Table B holds the same points as the rows below and some others, measured another way and shuffled. Each row below is followed by which row of B it is.
B:
[[ -10   30  105  -47   87  -30 -143  -70   41 -106 -125  235  -83   18
   -15 -169   86 -139  -12  -74  -21  -98  153  217 -202]
 [ 125  -24  -29   33   55 -220 -151 -223 -168   79 -105  -83   48  222
    19  234   68   32 -106 -114 -179   68  146  172   19]
 [  17 -145    6  132  -70  170   28  222  -18  -32   54  -63   25 -121
   -62   83   -6  144  -98  135    9   59   58  -84   95]
 [ -79 -133  -84  -91  -81 -152 -217 -151  -98   47  -27  -64   83   39
   109  152   92  -60  -10 -100  -97   44   -7   26  -34]
 [ -98  -62  -28    2  -29  -70 -138  -89  -54  -14  -76   96  -25   29
    70  -52   54 -107   76  -63  -27  -83  -26  133   24]
 [ -74    8   93  -11   61    5  -85  -13   27 -130 -110  281  -97  -11
   -37 -198   63 -136    4  -41   -7 -108  102  182 -104]
 [ -31  -54   89  -31   21  164   -1  122   80 -117  -37  192  -71 -124
   -96 -133   50   17  -98   81   56  -95   92   45  -78]
 [  34   66   31  171  133  126  206   17   41    5 -231  297 -251  136
   -99 -207  -62   79   11  101   88 -324 -166  362  320]
 [  32 -123  -56   -9  106   39  156  105   53   44 -134  140  -65  141
  -146  183  -60   83 -308  107 -153   69 -220  171   49]
 [  26  -81  -65   60  -60  -81  -96 -120 -143   82  -37 -116   37   80
    56  164   49  102    1  -26  -47  -34   23   52  185]
 [ 114  -63  -28  191  -11  205   86   68   65  112 -101  -76 -126    3
    38  -58  -37  187   82  137  168 -255 -172  177  270]
 [  28 -149 -208 -128   81 -118   13 -169   77  249 -229  -15  -53  291
    78  250  -41    7 -146   -8 -135  -66 -519  328   66]
 [ -56   46  129   75   27  -76 -179  -56 -100 -168  -61  219  -39  -15
   -11 -180   95 -154   62  -97  -38  -30  326  126  -88]
 [ -67  -45    9  193 -127   88  -69   25 -120  -35   15  -11  -34 -105
    69 -119   42   58  205   38  132 -177   99    0  286]
 [  70   -1  124  203  -47  263   61  172  -33 -105   36   37  -76 -192
  -101 -154   37  227   21  156  180 -188  267  -40  213]
 [  30 -150 -155  -62   12  -91  -42 -114    1  177 -126  -87    8  178
    69  248   -2   43 -115   -7 -112   -7 -289  178   64]
 [ -60 -143  -49  -78  -87  -18 -351 -105  130   66  -56 -101    8  -88
   278 -118   91 -219  241 -119   87 -116 -133  140 -279]
 [-208 -397 -307 -107 -371  129 -209   30   68  247  127 -433  145 -244
   340  200   33   81  230   73  165  -94 -526 -223  164]
 [ -83   23   95   93   17  -16  -96   -6  -84 -147  -64  233  -66  -21
   -30 -177   65 -100   59  -41   -7  -80  218  117   27]
 [  50 -140 -111   24  -19   71  127   28  -35  127  -63  -64  -11   80
   -61  240  -25  239 -178  128  -40  -49 -203   52  275]
 [   8 -164  -94  -16  -49   12   -9   19  -43   88  -19 -101   52   34
   -12  236   12  135 -148   60  -75   41 -112   -1  108]
 [ -19 -194 -128  -77 -104  -91 -188  -91  -62  122    8 -205  117   25
   118  261   62   29  -44  -43  -89   80  -92  -24  -18]
 [-205  -78   46  -75  -46  -12 -117   53  -44 -177    0  248    8 -117
   -44 -103   85 -144  -43  -26  -58   24  128  -26  -99]
 [ -27  -72  -23  -50   44  -13   97    9  -95  -28  -67  157   -8   88
  -174  177   20  132 -287   72 -140   40   16   42  144]
 [-176  -56   80    0  -60   39 -123   83  -54 -193   22  227   -8 -157
   -30 -158   83 -117   20   -9   -2  -10  205  -39  -54]
 [-159 -131   23  -93  -14  355  215  285  206 -100  -41  317 -144 -216
  -169 -185  -27  116 -158  245  154 -220 -236    2  104]
 [-129   -6   92   27   36  121  143  152  -57 -193  -44  377  -94  -65
  -227 -119   16   56 -174  110  -23  -64  125   22  158]
 [ -23  -13  198  219 -200  179 -217  133 -175 -229  200  -76   63 -376
    10 -216  157  103  217   29  201  -79  642 -269   72]
 [ 124  -84  -49  157  -54 -106 -158 -103 -162   99  -17 -243   69   95
    93  213   44   90   23  -51  -72   62  124   60  108]
 [ -30  -39 -113  133   17   44   78  -89   39  146 -213   96 -190  157
   105 -118  -62   21  175   51  111 -342 -403  344  357]
 [ -89 -301 -135   12 -239   98 -256  131   46   87  120 -328  136 -226
   233  135   44  -28  140   27   57   89 -160 -165  -97]
 [-149  -40   24  -37   21    7  -76   -3   35  -89 -113  279  -93  -16
     9 -187   39 -170   45  -30   -1 -120  -54  169  -46]
 [-145 -131  -91  -87  -96 -112 -227 -122  -37   34  -46    7   34   -4
   151   18   74 -140  100  -99  -39  -40 -104   73  -39]
 [  40 -148 -126   -7  -28 -142 -196 -137  -39  158  -79 -179   57  137
   156  218   29  -50    7  -86 -112   57 -158  156  -49]
 [-168  -98  -27  -58  -60  -60 -186  -49  -21  -52  -48  127   -4  -43
    92  -82   72 -174   88  -78  -21  -44  -29   83  -78]
 [-126  -83   79  -86  -12  226   54  189  117 -150  -15  274  -82 -203
  -130 -177   44   25 -121  132   87 -123   11  -20  -48]
 [   8 -137  -29   37  -33   -8  -39   74  -89    2   12  -47   69    6
   -52  203   25   82 -172   40 -125  146   71  -33   22]
 [ 136    5  -74  141  -14 -275 -274 -365 -205  171 -130 -223   19  259
   224  137   72  -22  198 -198  -64  -86   82  265  134]
 [  62 -162  -71  201 -157  132 -159   66    7  115   41 -315   29 -121
   208   26   15   77  235   46  145  -90  -72    1  105]
 [-183 -234 -151  -94 -159  134   30   89   22   70   22  -13   20 -121
    25  105    4  119  -44  127   55  -97 -311  -98  219]
 [ 105 -105  -37  214  -86   36  -31   38 -161   67   35 -229   57    5
    17  196   15  215   -8   59  -10   32  125  -41  250]
 [ 151  -79 -205  130   32  -24  110 -203   -7  333 -234 -167 -124  306
   124  187  -83  218   51   57   41 -288 -485  364  458]
 [ 168  -88 -107  248  -19   -7  -25  -60  -63  205 -106 -252  -43  167
   132  153  -44  140   99   26   12  -91 -167  212  264]
 [ -45   -2   49   78  -14  -57  -93  -65 -146  -82  -42  117  -21   17
   -20  -44   72  -15   21  -46  -35  -52  207   71  103]
 [ 206  -38 -150  168   49 -142  -28 -265  -98  289 -211 -224  -54  340
   145  224  -31  150   67  -46  -41 -166 -239  358  320]
 [ -98 -241 -171  -79 -169   47  -80    9  -15  127   32 -178   85  -74
    98  211   31  113  -25   69   10  -23 -247  -97  139]
 [ 117 -128  -27  262 -113  135    8  136 -119   57   58 -255   42  -63
    10  163   -6  250    7  126   46   17   98  -84  278]
 [ 105   34   68   67   44 -156 -350 -235  -11   18 -139  -37  -42   96
   201 -135  109 -209  219 -207    4 -109  173  306 -235]
 [  -5   27   92  -11   54  -62 -227 -135   29  -64 -127  158  -82   25
    77 -204   98 -188  111 -127   19 -140  139  245 -195]
 [   5    9   97  205  -88  133 -114   29  -76  -86   17   -3  -61 -161
    51 -217   73   58  222   27  183 -218  261   18  162]
 [ 139  -80 -145  143  -33  -46  -16 -174  -97  239 -116 -248  -24  189
   126  206  -13  201   67   15   23 -158 -195  190  352]
 [-111   26  131   33   61   63   46  101  -44 -213  -70  388  -99  -54
  -173 -184   44  -48 -116   40  -26  -63  204   80   27]
 [ 144  -39   24  232  -56    7 -222  -54  -63   60  -31 -223   -5  -10
   174  -31   52    8  229  -59   83  -81  158  126   27]
 [ -38   72  206  204  -47  -12 -161   45 -254 -272   74  160   20 -138
   -99 -159  126  -13   56  -48  -14   32  657  -85   41]
 [-252 -175  -24  -33 -203   86 -185  106  -19 -105   97   39   53 -264
    99 -107   84  -96  138   12   79  -34   18 -154  -11]
 [ -44  -25   54  155 -105   33  -59   20 -214 -104   57   10   29 -102
   -44  -11   78  125   47   29   35  -52  314  -99  249]
 [ -58  -33   79  161  -58  300  156  217    6 -112   10  174 -124 -201
  -126 -212   -4  190   21  198  191 -238   74  -30  307]
 [  93  -90  -25  155  -16    5  -92   22  -36   57  -47 -118    1   50
    68   84    6   24   24    3  -30   23    6  117   33]
 [-159 -220   42  -53 -286  169 -367  157   31 -120  222 -189  154 -462
   175 -111  160  -72  197    1  169   20  248 -321 -250]
 [ -96  -92   53  -33 -110   67 -275    4   51  -78   27   13    3 -208
   135 -192  114 -131  178  -57  118 -112  120   -5 -180]
 [   2   98  177  217    0  -51 -120  -21 -237 -212   -5  175  -28  -37
   -79 -156  100  -21   71  -66  -21  -23  541   41  101]
 [-116 -129 -129 -110  -65 -174 -251 -208  -30  103  -96  -30   30   89
   197   70   71 -168  106 -137  -67  -53 -201  160  -54]
 [  38   28  -12  189   42  122   66  -49   63   72 -193  113 -221   84
    71 -234  -35   44  206   61  184 -388 -214  338  298]
 [ -93  -47   43   55  -56   21  -42   22 -121 -106    5  127   -4  -66
   -57  -36   62   38  -18   21  -10  -41  180  -24  135]
 [  11   -5   94   -8   68   93  -27   33   67  -82  -99  203  -99  -31
   -65 -155   49  -15  -59   26   41 -130   83  158  -73]
 [ -99 -210   15  -43 -232   63 -408   83    4  -71  178 -242  169 -338
   204  -15  149 -111  172  -61   81   95  225 -240 -304]
 [ 143   15   11  191   76  146   97   -5   71   87 -184   42 -184   97
    11 -122  -39  124   76   88  128 -297 -142  317  228]
 [ -29   15  116  132  -52   55 -146   18  -83 -137    6   90  -38 -129
    15 -196   89  -29  134  -22   84 -115  307   29   24]
 [  89  -91   32  182  -88   19 -210   43  -91  -11   53 -204   64  -83
   100   50   60   22   99  -20    9   66  238  -28  -37]
 [ -49  -11   12  -88  119  -85   90  -55  -78  -54 -149  305  -62  168
  -194  102   22   34 -303   16 -183   10    2  166   76]
 [ -59  -87   38  -87  -11   65 -160   17  116  -48  -57  101  -38 -102
    55 -127   74 -107   20  -18   50  -94   -6   98 -203]
 [ 119    2   49  181  -21   17 -187  -88  -25   40  -69 -113  -54    1
   147 -115   60   -3  214  -55  105 -167  136  178   24]]
Rows of B count from 0, top down.

[ -74  -93  152  -91   74  -38   84  -55  230 -139 -219 -252   18  212
  138  164   29   79  -74   83 -101  -89   61 -214  -85]
0
[-179    9   36  -15  214   76   13  -66   52 -129  -91 -269   22   39
  138 -127  -78 -149  -77  126  -10  126  229  -58  -67]
70
[ 375 -359  370  136 -104 -315  128   97  258  -22 -139 -154  275  370
  226  135  136  318 -100  119 -476  -11 -515 -171   -6]
37
[ 205    6  286   13 -110    8   31   62 -109   59   46  336   40   92
   71 -137    7    4  242  -13  -88  157 -211    8  236]
42
[-146    3   79  -28  239  116    5  -17   22   -5   89 -279  -98   66
  172 -273  -63 -278   48  109    5  112  239   -6 -113]
21
[ 197 -184  351   65   47  -15  101  139  132   99  129 -158  -80  365
  258 -146   62  -59  102   78 -236   21  -90 -127  -35]
47
[ 158   30  123   23 -257  -57   77  -47   -5 -186 -394  428  283   25
  -28  325   34  404  -42   27 -109   76 -297 -158  339]
7
[  67 -166 -233 -118   94   68    8   19   25  281  -32 -202   94 -327
   72    6  111  114  -76  338 -160  -56 -183  140  -86]
58
[  14  112  195  -91 -167 -270  -38 -115  -42 -118  -13  184  120   62
    0  -70  -15  -11  357 -197   -9   15 -387   47    1]
14
[  14  -50 -105   27  -13   88   87  -16  102  -69 -294  -61  161  -27
   83  247   52  270 -220  221 -115  -11  -30 -142   66]
31
[-128  -36   58   20  161   45   50  -76  103 -216 -248 -214  129   78
  128   35  -62   17 -203  157  -71  125  175 -150   12]
15
[  36   74 -394  199  -64  138   27    6 -107  -20 -212   62  320 -286
   36  147   25  291 -267  287  -96  135 -179   33  114]
39
[  56  -31    7  122    0   18   65   42   52  -33  -57 -108  112  106
  151   17   29   86  -70  135 -147   51 -105  -86   -9]
4
[  20  -26  493 -106  137  -73  -28  -15  -71    2  202   40 -103  200
  139 -462  -99 -382  373  -95  -30  233   22   65   43]
71
[ 171  -68  350   36  -24 -166   13   49  -23   38  174   34   37  220
  161 -285    3 -135  285  -61 -162  125 -284   43    4]
52
[-271  128   -1 -120  189  143   -8  -76   25  -44   64 -251 -188   46
  117 -186  -68 -295  140   23  140   -6  293  -33 -165]
22
[ 122  -69  243 -316  -41   88   35   46   10  306  110  165 -248   -3
   48  -60  104  -60  385   33  -15 -143  -91   31   66]
68
[  63  -71  105  -39  -69 -120   55  -42  117  -76 -200  -22  147   93
   80  157   59  186   -1   60 -153  -42 -226 -105   15]
57
[ -74   52  159 -220   73  248   53    3   22   96    1   65 -265   61
   76  -38   15 -136  204   54   98  -50  256  -98   75]
5
[  72   10 -248  -29   10  267   24   72 -119  286   27   89  -11 -307
   47  -19   86   85    8  286  -25   15  -56  108   93]
54
[  12  -50  175  -49  -49 -198   45  -59  158 -116 -105 -144   83  202
  114   73   42   71   96  -28 -127  -84 -228 -115 -108]
43
[  77  -40  -47   -2 -158  -15  109   -6  159  -60 -288    5  133   78
   66  374  116  367 -102  119 -139 -156 -220 -195   39]
64
[   3 -119 -157   93  134  -64    4   29   70  106   99 -440  121  -51
  190 -148   47  -34  -77  217 -194    4 -191   87 -267]
65
[-219  209 -107   27  -54   92   56  -97   92 -263 -245  -53   21  136
   67  229  -23  101  -52  -13   98  -74  124 -232  -29]
8
[ -13  130  371   55    7  -90  -28  -79 -143 -246   -9  244  111  168
   70 -299 -148 -202  231 -147   14  340  -24   -2  195]
66
[ -92   64  526 -311    6 -206  -30  -85   86   -5  246  -44 -307  358
  103 -303  -24 -397  659 -330   83 -120  -67  -23 -188]
60
[ 103 -154  233  -27  -88 -157  128   34  311  -44 -114 -236   -8  398
  192  230  127  189   38   12 -218 -235 -225 -258 -149]
1
[ 194  -75   93 -146 -243 -201   53  -17  107  108 -105  135   94   19
   17  225  155  285  216   -3 -164 -214 -522  -31   -8]
55
[  10   14  323 -258 -133 -287   11  -58  168   57  154  -98 -189  300
   91  -42   91 -118  540 -253  -28 -294 -346  -49 -257]
53
[  93  -90 -127  200   50  111   82   95   52   53  -41 -201  139   29
  187   22   55  136 -213  274 -197   66  -87  -60  -23]
32
[ -28  -20  242  105  120  -16   49   39   84  -89  108 -256  -49  327
  232 -229  -37 -199   76    4  -96   98   66 -110 -115]
48
